Here is a tiny trained network, its code and every weight. The questions are about switching its units off for an input and a class, where a switched-off unit gives its printed mean instead of its output.

import numpy as np


def w(rows, s, z=0):
    codes = np.array(rows[::2]) - 128.0
    scale = np.full(codes.shape[1], s)
    scale[-1] = z or s
    return codes * scale


def f(y):
    return y / 2 * (1 + np.tanh(0.7978845608 * (y + 0.044715 * y**3)))


def log_softmax(a):
    a = a - a.max(-1, keepdims=True)
    return a - np.log(np.exp(a).sum(-1, keepdims=True))


def net(x, mask):
    res = np.array(x, float).reshape(1, 8) / 4 @ E
    y = f(res @ A[0][:, :-1].T + A[0][:, -1])
    res = res + np.where(mask, y, B[0][:, -1]) @ B[0][:, :-1]
    return log_softmax(res[-1] @ U[:, :-1].T + U[:, -1])


A, B = {}, {}
E = w([
[129,125,128,127,131,130],'x0',
[127,125,126,129,133,127],'x1',
[126,127,124,126,130,129],'x2',
[128,127,130,130,126,126],'x3',
[8,159,176,189,131,171],'x4',
[129,129,130,130,126,123],'x5',
[129,249,112,122,231,76],'x6',
[167,148,51,250,114,142],'x7',
],0.013)
A[0] = w([
[122,65,177,74,90,148,245],'neuron 0',
[195,64,114,97,86,127,254],'neuron 1',
[175,181,100,97,209,70,163],'neuron 2',
[192,110,70,161,112,128,155],'neuron 3',
[74,185,141,162,153,144,81],'neuron 4',
[138,111,170,3,131,98,240],'neuron 5',
[53,140,151,173,98,172,157],'neuron 6',
[62,123,185,101,144,136,160],'neuron 7',
[152,154,76,243,124,156,195],'neuron 8',
[70,184,156,145,166,126,107],'neuron 9',
[154,206,71,189,181,114,55],'neuron 10',
[80,79,142,165,85,179,158],'neuron 11',
],0.012,0.0047)
B[0] = w([
[101,18,144,113,235,109,242],'neuron 0',
[202,141,8,196,233,155,244],'neuron 1',
[150,184,155,33,25,21,222],'neuron 2',
[236,177,135,176,91,186,213],'neuron 3',
[90,154,148,222,216,79,195],'neuron 4',
[2,151,52,117,156,40,238],'neuron 5',
[27,88,147,144,93,133,219],'neuron 6',
[88,143,219,77,155,208,202],'neuron 7',
[169,31,89,215,94,78,253],'neuron 8',
[85,177,134,149,234,148,199],'neuron 9',
[194,78,158,128,149,16,229],'neuron 10',
[90,44,140,141,53,168,217],'neuron 11',
],0.0079,0.015)
U = w([
[108,101,85,159,200,98,202],'0',
[87,172,85,30,68,95,135],'1',
[78,81,187,71,109,190,166],'2',
[85,213,176,102,167,151,75],'3',
[174,134,77,160,107,211,176],'4',
[180,130,145,98,43,91,82],'5',
[73,101,127,173,7,141,5],'6',
],0.012,0.0025)

Each question gives the input, the list of numbers given to net, and the class t.
The units are the neurons (one row each of A and B). Each row of codes is followed by its name. A weight is (code - 128) times the scale printed after its matrix; where a second scale follows, it is the last column's (A, B and U).
mask holds one flag per neuron, in row order. A switched-off neuron (its flag False) gives its mean, the last column of its row in B, instead of its output. The means were averaged over made-up inputs and are rounded, as every weight is.
A unit's drop is (log p(t) with every unit on - log p(t) with that unit switched off) / (log p(t) with every unit on - log p(t) with every unit switched off).
The circuit of an input: a set's keep is (log p(t) with only the set's units on - log p(t) with every unit switched off) / (log p(t) with every unit on - log p(t) with every unit switched off). Starting from all 12 units, units are removed one at a time, each time the one whose removal leaves the highest keep (on an exact tie, the one counted first), for as long as the keep stays at least 0.8.
units of the circuit, in order: the units of the circuit, biggest drop first
top k neurons: the k neurons with the biggest drops, biggest first
drop of u: that unit's drop, to one decimal
input [-5,8,-2,7,1,1,0,3], class 6: units of the circuit, in order => [neuron 1; neuron 0]
input [-2,-2,3,5,7,6,-7,0], class 2: units of the circuit, in order => [neuron 0; neuron 7]
input [2,-2,-7,-1,1,2,-8,-3], class 2: top 2 neurons => [neuron 11; neuron 8]
input [5,-5,4,-1,0,7,-7,-5], class 0: units of the circuit, in order => [neuron 1]
input [5,-7,8,8,0,1,1,-3], class 1: units of the circuit, in order => [neuron 1; neuron 4; neuron 8]
input [4,-6,2,-8,0,6,2,-7], class 1: units of the circuit, in order => [neuron 5; neuron 1]
input [-4,3,5,8,0,-5,2,5], class 5: units of the circuit, in order => [neuron 1; neuron 0; neuron 5]
input [3,-7,-7,-5,8,7,-6,0], class 2: top 2 neurons => [neuron 7; neuron 0]
input [0,-8,5,-4,-8,4,1,6], class 5: top 2 neurons => [neuron 2; neuron 10]
input [-8,4,0,5,1,-2,-5,2], class 6: top 2 neurons => [neuron 11; neuron 9]
input [6,6,-7,6,0,-4,7,5], class 5: top 4 neurons => [neuron 2; neuron 1; neuron 0; neuron 5]
input [4,2,5,-3,1,7,3,0], class 3: top 3 neurons => [neuron 8; neuron 1; neuron 0]
input [5,0,0,0,5,-5,0,2], class 6: top 2 neurons => [neuron 1; neuron 0]
input [-1,5,7,-2,-1,1,8,-5], class 1: units of the circuit, in order => [neuron 2]
input [5,1,-3,-4,-7,-8,0,3], class 4: top 2 neurons => [neuron 1; neuron 3]
input [-2,0,-7,6,4,-3,-2,-4], class 2: drop of neuron 9 => 0.0
input [4,4,-6,1,1,-6,-4,0], class 2: drop of neuron 10 => 0.1
input [0,-3,7,0,-1,3,5,-4], class 1: drop of neuron 2 => 0.1
